Below are the code and all the weights of a small trained network. Each question names an input and a target symbol and asks about switching units off, where a switched-off unit gives its printed mean instead of its output.

import numpy as np


def w(rows, s, z=0):
    codes = np.array(rows[::2]) - 128.0
    scale = np.full(codes.shape[1], s)
    scale[-1] = z or s
    return codes * scale


def f(y):
    return np.maximum(y, 0)


def softmax(a):
    e = np.exp(a - a.max(-1, keepdims=True))
    return e / e.sum(-1, keepdims=True)


def log_softmax(a):
    a = a - a.max(-1, keepdims=True)
    return a - np.log(np.exp(a).sum(-1, keepdims=True))


def net(x, mask):
    ids = ['γεηθλμπστφω'.index(c) for c in x.split()]
    T = len(ids)
    res = E[ids] + P[:T]
    u = 0
    for l in range(2):
        q, k, v = (res @ M[l].T for M in (Q, K, V))
        z = softmax(np.where(np.tri(T) > 0, q @ k.T / 3**0.5, -1e9)) @ v
        res = res + np.where(mask[u], z, O[l][:, -1]) @ O[l][:, :-1]
        u += 1
        y = f(res @ A[l][:, :-1].T + A[l][:, -1])
        res = res + np.where(mask[u : u + 8], y, B[l][:, -1]) @ B[l][:, :-1]
        u += 8
    return log_softmax(res[-1] @ U[:, :-1].T + U[:, -1])


Q, K, V, O, A, B = {}, {}, {}, {}, {}, {}
E = w([
[181,48,103,98,147,156,53,166],'γ',
[172,37,120,82,147,117,55,138],'ε',
[155,21,157,136,151,181,146,99],'η',
[184,99,149,166,132,211,88,126],'θ',
[168,112,61,114,108,73,112,139],'λ',
[129,26,107,149,144,60,192,82],'μ',
[136,145,99,168,44,102,97,119],'π',
[77,112,176,201,63,161,124,96],'σ',
[139,113,181,157,88,109,8,81],'τ',
[95,134,31,160,141,74,149,110],'φ',
[121,172,163,171,202,96,102,55],'ω',
],0.017)
P = w([
[102,118,89,82,32,197,75,2],'0',
[106,107,74,136,114,208,67,38],'1',
[120,116,84,154,132,187,62,80],'2',
[142,133,97,158,128,139,74,110],'3',
[158,144,118,170,136,114,59,138],'4',
[163,153,132,178,131,79,54,178],'5',
[167,147,146,185,126,45,79,193],'6',
[181,159,158,186,116,18,88,208],'7',
],0.0075)
Q[0] = w([
[87,182,149,33,122,149,231,239],'0.h1',
[224,37,208,128,124,104,144,203],'0.h1',
[118,255,158,103,179,153,175,78],'0.h1',
],0.0078)
K[0] = w([
[149,67,104,43,91,186,170,157],'0.h1',
[220,122,205,178,146,113,123,226],'0.h1',
[121,91,105,2,157,238,121,97],'0.h1',
],0.008)
V[0] = w([
[139,249,162,206,2,78,18,103],'0.h1',
[201,67,124,119,66,163,87,181],'0.h1',
[74,208,27,160,52,220,187,201],'0.h1',
],0.0066)
O[0] = w([
[79,151,64,157,129,148,82,136,254],'0.h1',
[123,106,123,72,76,244,108,76,134],'0.h1',
[209,131,134,202,111,112,99,115,53],'0.h1',
],0.011,0.013)
A[0] = w([
[127,108,223,197,140,159,92,1,197],'0.n1',
[74,191,121,139,134,156,119,158,246],'0.n2',
[105,97,166,107,107,101,73,143,254],'0.n3',
[74,113,123,134,173,145,129,153,179],'0.n4',
[149,99,84,108,126,53,148,82,165],'0.n5',
[160,38,162,113,142,59,106,168,235],'0.n6',
[139,94,40,159,67,149,105,85,172],'0.n7',
[125,123,66,124,143,61,164,163,89],'0.n8',
],0.0087,0.0026)
B[0] = w([
[214,164,89,166,222,167,237,15,182],'0.n1',
[93,195,93,194,101,88,148,73,226],'0.n2',
[172,228,165,101,149,191,172,70,192],'0.n3',
[100,196,116,172,178,96,197,175,195],'0.n4',
[102,54,80,48,255,164,87,135,154],'0.n5',
[87,96,49,150,238,127,196,88,147],'0.n6',
[99,12,119,149,173,171,27,82,252],'0.n7',
[101,145,184,71,152,106,62,239,158],'0.n8',
],0.0058,0.013)
Q[1] = w([
[202,128,255,82,36,113,172,221],'1.h1',
[124,88,124,45,115,152,154,177],'1.h1',
[132,75,164,79,52,114,128,124],'1.h1',
],0.0086)
K[1] = w([
[145,22,113,65,109,201,113,105],'1.h1',
[137,90,58,118,52,130,148,66],'1.h1',
[192,49,116,122,185,254,160,74],'1.h1',
],0.0049)
V[1] = w([
[108,188,103,23,190,51,103,191],'1.h1',
[92,90,133,193,95,33,51,248],'1.h1',
[130,253,179,232,46,77,183,49],'1.h1',
],0.0058)
O[1] = w([
[49,97,169,49,205,149,60,26,108],'1.h1',
[197,13,167,188,194,2,64,47,3],'1.h1',
[89,142,165,233,60,145,116,225,224],'1.h1',
],0.0068)
A[1] = w([
[173,163,61,144,198,161,142,154,254],'1.n1',
[95,104,108,129,160,186,123,98,69],'1.n2',
[254,105,89,201,124,90,149,158,146],'1.n3',
[126,125,113,23,118,110,179,36,139],'1.n4',
[181,166,154,189,83,89,159,241,253],'1.n5',
[94,165,147,56,41,173,147,122,43],'1.n6',
[141,110,109,111,134,78,183,172,112],'1.n7',
[141,109,209,173,220,188,123,160,170],'1.n8',
],0.0068,0.0021)
B[1] = w([
[122,104,132,98,48,112,194,91,246],'1.n1',
[115,145,121,142,136,94,117,111,252],'1.n2',
[164,95,186,163,147,91,84,169,158],'1.n3',
[151,179,170,112,143,99,101,176,184],'1.n4',
[172,192,51,119,246,113,130,110,157],'1.n5',
[144,116,210,230,180,133,121,170,182],'1.n6',
[143,138,100,109,200,168,119,141,133],'1.n7',
[98,185,132,108,61,84,87,140,176],'1.n8',
],0.011)
U = w([
[146,113,199,122,163,203,67,157,52],'γ',
[71,155,237,141,172,149,31,226,149],'ε',
[117,135,212,141,121,129,153,187,124],'η',
[139,121,142,104,85,193,148,124,143],'θ',
[158,172,80,20,39,128,108,95,252],'λ',
[114,167,119,48,165,146,168,120,174],'μ',
[138,38,159,187,96,121,88,146,219],'π',
[154,142,107,175,173,115,124,167,55],'σ',
[3,167,29,115,72,137,137,113,190],'τ',
[111,90,148,148,215,124,90,43,39],'φ',
[56,169,222,141,90,10,83,196,23],'ω',
],0.0064,0.003)

Each question gives the input, a string of symbols that net reads in full, and the target symbol t.
The units are the heads (3 rows each of Q, K, V and O) and the neurons (one row each of A and B). Each row of codes is followed by its name. A weight is (code - 128) times the scale printed after its matrix; where a second scale follows, it is the last column's (O, A, B and U).
mask holds one flag per unit, layer by layer, with each layer's heads first. A switched-off unit (its flag False) gives its mean, the last column of its rows in O or B, instead of its output. The means were averaged over made-up inputs and are rounded, as every weight is.
A unit's drop is (log p(t) with every unit on - log p(t) with that unit switched off) / (log p(t) with every unit on - log p(t) with every unit switched off).
The circuit of an input: a set's keep is (log p(t) with only the set's units on - log p(t) with every unit switched off) / (log p(t) with every unit on - log p(t) with every unit switched off). Starting from the 12 units with the biggest drops (on a tie, the unit counted first), units are removed one at a time, each time the one whose removal leaves the highest keep (on an exact tie, the one counted first), for as long as the keep stays at least 0.8.
circuit, biggest first: the units of the circuit, biggest drop first
unit that matters most: the unit with the biggest drop
top k neurons: the k neurons with the biggest drops, biggest first
k most important neurons of layer l: the k neurons of layer l with the biggest drops, biggest first
input γ ε θ, target θ: circuit, biggest first : 0.h1, 1.h1, 1.n6, 1.n1
input θ ω τ ω η ω ω γ, target ω: circuit, biggest first : 1.h1, 0.h1, 1.n8, 0.n7
input π η θ, target π: circuit, biggest first : 0.h1, 1.h1, 1.n3, 0.n3
input λ μ γ τ φ θ ε, target φ: 3 most important neurons of layer 0 : 0.n8, 0.n6, 0.n7
input φ τ ε τ η τ, target τ: circuit, biggest first : 0.h1
input λ τ φ φ η, target φ: circuit, biggest first : 1.h1, 0.n8
input λ φ τ θ, target φ: circuit, biggest first : 1.h1, 0.n8, 0.n1
input μ τ π σ φ τ λ, target φ: top 3 neurons : 0.n8, 0.n7, 0.n1
input ε τ τ φ θ σ, target φ: circuit, biggest first : 1.h1, 0.n8, 0.n1
input ε μ ε η, target μ: circuit, biggest first : 0.h1, 1.h1
input ω φ λ τ ω λ ε, target ω: circuit, biggest first : 0.h1, 0.n7
input σ ε η, target σ: circuit, biggest first : 1.h1, 1.n5, 0.h1
input τ σ μ φ φ τ, target φ: circuit, biggest first : 1.h1, 0.n8
input θ ω ω ω ε ω φ, target ω: circuit, biggest first : 0.h1, 0.n8
input λ η μ ε, target μ: unit that matters most : 0.n6
input τ τ γ τ λ θ σ, target σ: circuit, biggest first : 1.h1, 1.n5, 0.n5, 0.n2
input τ λ θ π π, target π: circuit, biggest first : 1.h1, 0.h1, 0.n7, 1.n3
input τ γ τ τ η σ ε, target σ: 3 most important neurons of layer 0 : 0.n2, 0.n5, 0.n8
input λ θ η, target λ: top 2 neurons : 0.n1, 1.n1
input φ π ε γ λ λ μ, target μ: top 2 neurons : 0.n7, 0.n5
input π η π λ ω τ λ γ, target τ: unit that matters most : 1.n6
input φ φ σ θ, target φ: 3 most important neurons of layer 0 : 0.n1, 0.n8, 0.n3
input λ η μ π μ, target π: top 2 neurons : 0.n5, 1.n3
input ω θ π ω ω ε, target ω: top 2 neurons : 1.n8, 0.n8
input η π γ, target π: top 2 neurons : 0.n7, 1.n3
input σ ε τ σ π μ, target σ: 2 most important neurons of layer 1 : 1.n5, 1.n3
input γ τ λ φ λ ω ω λ, target ω: top neuron : 0.n8
input τ η η θ σ, target σ: 3 most important neurons of layer 1 : 1.n5, 1.n3, 1.n8
input τ τ σ π γ, target σ: top 3 neurons : 0.n4, 1.n5, 0.n2
